Below are the code and all the weights of a small trained network. Each question names an input and a class and asks about switching units off, where a switched-off unit gives its printed mean instead of its output.

import numpy as np


def w(rows, s, z=0):
    codes = np.array(rows[::2]) - 128.0
    scale = np.full(codes.shape[1], s)
    scale[-1] = z or s
    return codes * scale


def f(y):
    return y / 2 * (1 + np.tanh(0.7978845608 * (y + 0.044715 * y**3)))


def log_softmax(a):
    a = a - a.max(-1, keepdims=True)
    return a - np.log(np.exp(a).sum(-1, keepdims=True))


def net(x, mask):
    res = np.array(x, float).reshape(1, 4) / 4 @ E
    y = f(res @ A[0][:, :-1].T + A[0][:, -1])
    res = res + np.where(mask, y, B[0][:, -1]) @ B[0][:, :-1]
    return log_softmax(res[-1] @ U[:, :-1].T + U[:, -1])


A, B = {}, {}
E = w([
[169,202,115,157,127,147],'x0',
[213,102,195,105,108,164],'x1',
[89,195,169,138,54,138],'x2',
[74,126,122,9,142,227],'x3',
],0.014)
A[0] = w([
[125,146,138,126,156,134,111],'N1',
[82,130,89,200,156,64,125],'N2',
[143,137,100,54,201,176,102],'N3',
[173,93,139,160,154,128,125],'N4',
[45,74,167,196,94,141,124],'N5',
[167,91,184,142,77,212,37],'N6',
[158,91,168,148,152,101,125],'N7',
[201,117,204,72,80,144,50],'N8',
[70,189,77,70,122,118,110],'N9',
[88,166,120,134,224,74,184],'N10',
[177,102,168,131,36,183,87],'N11',
[110,123,152,225,87,45,93],'N12',
[154,130,234,97,108,154,176],'N13',
[115,109,119,82,139,167,115],'N14',
[62,112,114,150,103,165,119],'N15',
[195,114,111,122,90,116,122],'N16',
[84,161,157,104,115,137,97],'N17',
[53,133,32,201,197,101,78],'N18',
[122,111,133,171,126,145,88],'N19',
[236,70,102,132,135,89,123],'N20',
[44,156,74,125,68,144,116],'N21',
[163,131,108,22,159,180,5],'N22',
[153,129,58,90,219,133,94],'N23',
[143,138,118,124,150,134,108],'N24',
[104,172,246,118,49,83,181],'N25',
[122,118,111,97,104,102,107],'N26',
[165,117,143,120,143,119,123],'N27',
[193,88,179,190,211,163,127],'N28',
[154,109,160,143,111,187,75],'N29',
[105,133,216,170,63,153,77],'N30',
[105,152,129,113,129,126,104],'N31',
[77,147,78,114,80,191,117],'N32',
[229,75,164,140,136,85,125],'N33',
[150,76,109,118,120,168,93],'N34',
[83,140,87,103,121,138,119],'N35',
[118,134,108,157,77,80,56],'N36',
[146,96,38,125,209,133,160],'N37',
[97,146,227,162,43,125,37],'N38',
[109,136,147,170,108,69,64],'N39',
[180,102,131,145,180,114,125],'N40',
[114,106,130,174,130,174,128],'N41',
],0.011,0.012)
B[0] = w([
[125,165,102,133,116,109,124],'N1',
[151,122,136,143,170,151,224],'N2',
[128,115,95,127,197,176,213],'N3',
[100,147,164,123,92,71,181],'N4',
[145,145,130,140,136,122,175],'N5',
[76,137,23,68,150,185,170],'N6',
[163,125,157,111,98,114,184],'N7',
[86,105,73,107,190,173,195],'N8',
[83,190,141,114,23,61,192],'N9',
[81,67,91,111,140,178,220],'N10',
[124,119,110,154,146,144,190],'N11',
[128,136,56,145,211,236,254],'N12',
[186,72,136,169,202,101,233],'N13',
[130,113,99,132,141,126,182],'N14',
[121,137,156,93,109,104,157],'N15',
[141,138,134,103,100,117,168],'N16',
[96,186,140,90,107,108,151],'N17',
[169,61,139,237,255,95,225],'N18',
[101,108,121,110,142,110,124],'N19',
[126,149,157,103,102,63,230],'N20',
[119,167,147,122,71,92,192],'N21',
[229,32,150,221,231,73,185],'N22',
[106,93,52,113,144,154,194],'N23',
[120,137,145,86,139,154,127],'N24',
[79,117,49,120,158,219,253],'N25',
[114,123,150,105,137,140,126],'N26',
[125,117,135,126,51,111,152],'N27',
[99,106,173,100,72,81,214],'N28',
[102,121,107,112,130,153,148],'N29',
[151,111,125,130,203,124,178],'N30',
[156,134,109,99,100,131,132],'N31',
[98,149,195,46,103,144,187],'N32',
[131,124,220,74,91,47,242],'N33',
[148,149,137,103,148,137,151],'N34',
[110,134,134,125,76,118,168],'N35',
[66,127,96,98,102,199,157],'N36',
[157,108,88,175,148,190,235],'N37',
[218,86,171,182,250,138,182],'N38',
[74,141,86,111,160,195,172],'N39',
[130,177,141,102,72,99,186],'N40',
[113,142,139,126,146,117,128],'N41',
],0.0068,0.012)
U = w([
[184,105,155,187,195,87,248],'0',
[36,136,26,91,150,156,54],'1',
[78,168,193,83,6,63,101],'2',
],0.013,0.0015)

Each question gives the input, the list of numbers given to net, and the class t.
The units are the neurons (one row each of A and B). Each row of codes is followed by its name. A weight is (code - 128) times the scale printed after its matrix; where a second scale follows, it is the last column's (A, B and U).
mask holds one flag per neuron, in row order. A switched-off neuron (its flag False) gives its mean, the last column of its row in B, instead of its output. The means were averaged over made-up inputs and are rounded, as every weight is.
A unit's drop is (log p(t) with every unit on - log p(t) with that unit switched off) / (log p(t) with every unit on - log p(t) with every unit switched off).
The circuit of an input: a set's keep is (log p(t) with only the set's units on - log p(t) with every unit switched off) / (log p(t) with every unit on - log p(t) with every unit switched off). Starting from the 12 units with the biggest drops (on a tie, the unit counted first), units are removed one at a time, each time the one whose removal leaves the highest keep (on an exact tie, the one counted first), for as long as the keep stays at least 0.8.
circuit, biggest first: the units of the circuit, biggest drop first
unit that matters most: the unit with the biggest drop
k most important neurons: the k neurons with the biggest drops, biggest first
drop when u is switched off: that unit's drop, to one decimal
input [-2,-5,2,-7], class 1: unit that matters most : N12
input [-1,-5,-4,0], class 0: 2 most important neurons : (N18 N25)
input [7,8,4,1], class 1: 3 most important neurons : (N6 N25 N8)
input [8,0,4,8], class 2: circuit, biggest first : (N9 N12)
input [5,0,8,-4], class 1: 2 most important neurons : (N25 N18)
input [6,7,8,3], class 1: 3 most important neurons : (N25 N6 N8)
input [-2,0,3,-3], class 1: 3 most important neurons : (N18 N25 N22)
input [2,6,-3,7], class 0: 3 most important neurons : (N22 N13 N25)
input [7,3,0,7], class 0: 3 most important neurons : (N22 N25 N13)
input [7,-8,-3,0], class 0: 2 most important neurons : (N18 N25)
input [6,1,-8,7], class 0: 2 most important neurons : (N22 N25)
input [8,0,6,-3], class 1: 3 most important neurons : (N25 N18 N22)
input [8,0,2,2], class 2: drop when N18 is switched off : 0.1
input [-1,6,-4,5], class 0: circuit, biggest first : (N22)
input [5,0,8,2], class 2: drop when N8 is switched off : 0.2
input [2,-5,1,-5], class 1: drop when N13 is switched off : 0.5
input [7,8,-6,8], class 0: drop when N22 is switched off : 8.3
